Below are the code and all the weights of a small trained network. Each question names an input and a target symbol and asks about switching units off, where a switched-off unit gives its printed mean instead of its output.

import numpy as np


def w(rows, s, z=0):
    codes = np.array(rows[::2]) - 128.0
    scale = np.full(codes.shape[1], s)
    scale[-1] = z or s
    return codes * scale


def norm(h):
    return h / np.sqrt((h * h).mean(-1, keepdims=True) + 1e-5)


def f(y):
    return np.maximum(y, 0)


def softmax(a):
    e = np.exp(a - a.max(-1, keepdims=True))
    return e / e.sum(-1, keepdims=True)


def log_softmax(a):
    a = a - a.max(-1, keepdims=True)
    return a - np.log(np.exp(a).sum(-1, keepdims=True))


def net(x, mask):
    ids = ['ΘΛΣαβγδημξπφψ'.index(c) for c in x.split()]
    T = len(ids)
    res = E[ids] + P[:T]
    r = norm(res)
    for j in range(2):
        rows = slice(4 * j, 4 * j + 4)
        q, k, v = (r @ M[0][rows].T for M in (Q, K, V))
        z = softmax(np.where(np.tri(T) > 0, q @ k.T / 4**0.5, -1e9)) @ v
        o = O[0][rows]
        res = res + np.where(mask[j], z, o[:, -1]) @ o[:, :-1]
    y = f(norm(res) @ A[0][:, :-1].T + A[0][:, -1])
    res = res + np.where(mask[2:26], y, B[0][:, -1]) @ B[0][:, :-1]
    return log_softmax(norm(res)[-1] @ U[:, :-1].T + U[:, -1])


Q, K, V, O, A, B = {}, {}, {}, {}, {}, {}
E = w([
[172,149,82],'Θ',
[181,143,84],'Λ',
[182,144,84],'Σ',
[181,140,82],'α',
[194,190,252],'β',
[163,24,183],'γ',
[102,162,159],'δ',
[152,81,89],'η',
[153,147,198],'μ',
[58,174,137],'ξ',
[201,128,196],'π',
[183,151,84],'φ',
[166,151,81],'ψ',
],0.02)
P = w([
[203,32,254],'0',
[202,167,249],'1',
[199,178,208],'2',
[194,204,179],'3',
[186,196,132],'4',
[179,202,104],'5',
[187,223,96],'6',
[192,225,77],'7',
[194,236,63],'8',
],0.0029)
Q[0] = w([
[183,89,195],'head 1',
[233,24,186],'head 1',
[160,71,78],'head 1',
[144,246,60],'head 1',
[34,90,204],'head 2',
[154,1,254],'head 2',
[113,74,157],'head 2',
[192,136,216],'head 2',
],0.0093)
K[0] = w([
[153,116,219],'head 1',
[173,71,172],'head 1',
[137,78,17],'head 1',
[25,69,130],'head 1',
[75,57,214],'head 2',
[187,12,143],'head 2',
[119,68,117],'head 2',
[226,163,210],'head 2',
],0.011)
V[0] = w([
[126,198,4],'head 1',
[49,221,226],'head 1',
[123,9,155],'head 1',
[254,121,195],'head 1',
[140,8,52],'head 2',
[19,116,69],'head 2',
[64,240,44],'head 2',
[30,143,208],'head 2',
],0.005)
O[0] = w([
[82,187,173,89],'head 1',
[254,133,205,192],'head 1',
[91,48,72,76],'head 1',
[135,179,50,241],'head 1',
[204,159,206,55],'head 2',
[228,121,119,4],'head 2',
[170,70,110,118],'head 2',
[138,137,48,54],'head 2',
],0.0087,0.0037)
A[0] = w([
[133,128,159,75],'neuron 1',
[228,66,120,130],'neuron 2',
[108,123,53,149],'neuron 3',
[2,172,216,111],'neuron 4',
[129,112,72,140],'neuron 5',
[207,134,178,91],'neuron 6',
[163,106,143,138],'neuron 7',
[168,152,36,29],'neuron 8',
[139,76,203,106],'neuron 9',
[158,114,144,100],'neuron 10',
[66,114,216,141],'neuron 11',
[129,81,218,122],'neuron 12',
[116,145,63,89],'neuron 13',
[76,20,215,1],'neuron 14',
[118,72,165,38],'neuron 15',
[88,138,141,71],'neuron 16',
[110,151,185,146],'neuron 17',
[120,77,162,34],'neuron 18',
[105,98,154,119],'neuron 19',
[129,113,73,136],'neuron 20',
[75,104,48,122],'neuron 21',
[177,126,167,125],'neuron 22',
[143,197,106,110],'neuron 23',
[191,175,32,66],'neuron 24',
],0.011,0.0034)
B[0] = w([
[106,120,128,146],'neuron 1',
[157,80,199,203],'neuron 2',
[80,126,91,175],'neuron 3',
[140,71,199,198],'neuron 4',
[96,79,123,160],'neuron 5',
[84,160,94,253],'neuron 6',
[144,101,138,164],'neuron 7',
[221,160,153,200],'neuron 8',
[152,90,177,168],'neuron 9',
[126,100,140,152],'neuron 10',
[172,87,129,174],'neuron 11',
[178,97,174,182],'neuron 12',
[125,143,88,170],'neuron 13',
[182,157,5,150],'neuron 14',
[159,160,75,138],'neuron 15',
[150,127,171,132],'neuron 16',
[95,120,128,202],'neuron 17',
[159,152,82,136],'neuron 18',
[120,125,87,136],'neuron 19',
[120,73,115,159],'neuron 20',
[92,83,104,163],'neuron 21',
[93,133,115,214],'neuron 22',
[117,164,74,247],'neuron 23',
[210,178,158,244],'neuron 24',
],0.024,0.0058)
U = w([
[74,216,83,149],'Θ',
[126,163,55,106],'Λ',
[122,152,79,98],'Σ',
[120,141,67,121],'α',
[140,136,104,56],'β',
[211,4,81,57],'γ',
[184,127,135,77],'δ',
[91,56,37,200],'η',
[152,123,116,52],'μ',
[138,71,237,183],'ξ',
[162,127,96,99],'π',
[129,162,92,92],'φ',
[46,192,141,254],'ψ',
],0.016,0.0065)

Each question gives the input, a string of symbols that net reads in full, and the target symbol t.
The units are the heads (4 rows each of Q, K, V and O) and the neurons (one row each of A and B). Each row of codes is followed by its name. A weight is (code - 128) times the scale printed after its matrix; where a second scale follows, it is the last column's (O, A, B and U).
mask holds one flag per unit, heads first, then neurons. A switched-off unit (its flag False) gives its mean, the last column of its rows in O or B, instead of its output. The means were averaged over made-up inputs and are rounded, as every weight is.
A unit's drop is (log p(t) with every unit on - log p(t) with that unit switched off) / (log p(t) with every unit on - log p(t) with every unit switched off).
The circuit of an input: a set's keep is (log p(t) with only the set's units on - log p(t) with every unit switched off) / (log p(t) with every unit on - log p(t) with every unit switched off). Starting from the 12 units with the biggest drops (on a tie, the unit counted first), units are removed one at a time, each time the one whose removal leaves the highest keep (on an exact tie, the one counted first), for as long as the keep stays at least 0.8.
units of the circuit, in order: the units of the circuit, biggest drop first
most important unit: the unit with the biggest drop
k most important neurons: the k neurons with the biggest drops, biggest first
which heads matter: for each layer, one digit per head in row order, 1 if its drop is at least 0.15 and else 0, layers parted by /
drop of u: that unit's drop, to one decimal
input Λ β φ μ Λ γ δ ξ δ, target ψ: which heads matter	11
input Σ α δ π Θ π γ π, target Θ: which heads matter	11
input ξ Λ δ Λ, target ξ: most important unit	neuron 2
input μ π ψ Θ Λ Σ π, target ψ: units of the circuit, in order	(head 2; neuron 6; neuron 8; neuron 24)
input γ Λ γ ψ, target γ: units of the circuit, in order	(head 1; neuron 6)
input ξ δ Θ, target ξ: units of the circuit, in order	(head 1; neuron 2)
input π μ Σ δ φ μ, target ψ: 4 most important neurons	(neuron 2; neuron 8; neuron 24; neuron 9)
input μ ξ γ μ, target ψ: 4 most important neurons	(neuron 2; neuron 6; neuron 8; neuron 24)
input ξ ξ Θ φ ψ, target ξ: units of the circuit, in order	(neuron 2; head 1)
input ξ Θ φ, target ξ: which heads matter	11
input μ γ δ δ ψ π π π, target Θ: 3 most important neurons	(neuron 6; neuron 4; neuron 8)
input η η Θ, target η: which heads matter	10
input Σ δ Θ Λ φ π η, target η: which heads matter	10
input Θ Λ β η Λ α δ, target ξ: units of the circuit, in order	(neuron 4)
input ξ μ α, target ξ: units of the circuit, in order	(neuron 2; head 1)
input β Θ π ψ π δ β, target ψ: 2 most important neurons	(neuron 2; neuron 6)
input ψ δ α Λ π π, target ψ: 3 most important neurons	(neuron 6; neuron 4; neuron 24)
input α Σ ψ ξ, target ξ: drop of head 1	1.8
input δ β Σ ξ δ, target ψ: drop of head 2	2.6
input η η Λ, target η: drop of neuron 12	0.0
input φ δ π α η, target η: units of the circuit, in order	(head 1)
